[[119 116]
 [123 109]
 [152 139]
 [142 148]
 [135 149]]
->
[[119]
 [123]
 [152]
 [142]
 [135]]

[[146 152 153 103]
 [146 152 152 103]
 [108 101 101 158]
 [108 101 100 157]]
->
[[146 153]
 [146 152]
 [108 101]
 [108 100]]

[[111 116 115 147]
 [108 115 111 149]
 [139 145 143 116]
 [113 114 109 146]
 [141 143 140 119]
 [139 145 141 115]
 [108 119 119 146]
 [145 144 144 114]
 [143 141 143 112]
 [121 109 111 152]
 [105 120 116 140]]
->
[[111 115]
 [108 111]
 [139 143]
 [113 109]
 [141 140]
 [139 141]
 [108 119]
 [145 144]
 [143 143]
 [121 111]
 [105 116]]

[[122 121 121 112 135 134 124 117 123 130 134 129 119 122 143 125]
 [131 122 131 146 152 149 132 137 133 152 117 118 124 106 134 116]
 [139 111 134 128 143 142 138 122 139 143 136 113 126 125 129 111]
 [111 138 112 129 128 128 112 134 110 128 116 138 123 120 138 135]
 [114 126 109 119 133 133 116 126 115 122 132 128 120 137 142 125]
 [122 132 119 149 131 129 123 148 122 121 123 121 135 144 122 118]]
->
[[122 121 135 124 123 134 119 143]
 [131 131 152 132 133 117 124 134]
 [139 134 143 138 139 136 126 129]
 [111 112 128 112 110 116 123 138]
 [114 109 133 116 115 132 120 142]
 [122 119 131 123 122 123 135 122]]

[[123 134 130 134 114 130 133 129]
 [124 136 130 137 107 130 127 124]
 [119 135 139 128 118 124 131 136]
 [124 135 125 135 112 132 132 127]
 [124 130 128 128 126 129 130 128]
 [104 141 132 127 119 128 135 128]
 [117 135 125 134 114 132 127 132]
 [127 132 134 131 118 127 129 128]]
->
[[123 130 114 133]
 [124 130 107 127]
 [119 139 118 131]
 [124 125 112 132]
 [124 128 126 130]
 [104 132 119 135]
 [117 125 114 127]
 [127 134 118 129]]

[[147 113 123 107 132 132 139 108]
 [120 133 107 149 124 126 130 132]
 [133 127 142 120 138 138 130 127]
 [121 132 111 142 119 119 127 131]
 [126 131 143 124 131 130 124 133]
 [114 138 124 142 116 115 118 140]
 [120 134 135 131 121 120 119 137]
 [112 141 134 144 125 124 117 145]
 [118 138 130 147 135 138 126 140]]
->
[[147 123 132 139]
 [120 107 124 130]
 [133 142 138 130]
 [121 111 119 127]
 [126 143 131 124]
 [114 124 116 118]
 [120 135 121 119]
 [112 134 125 117]
 [118 130 135 126]]
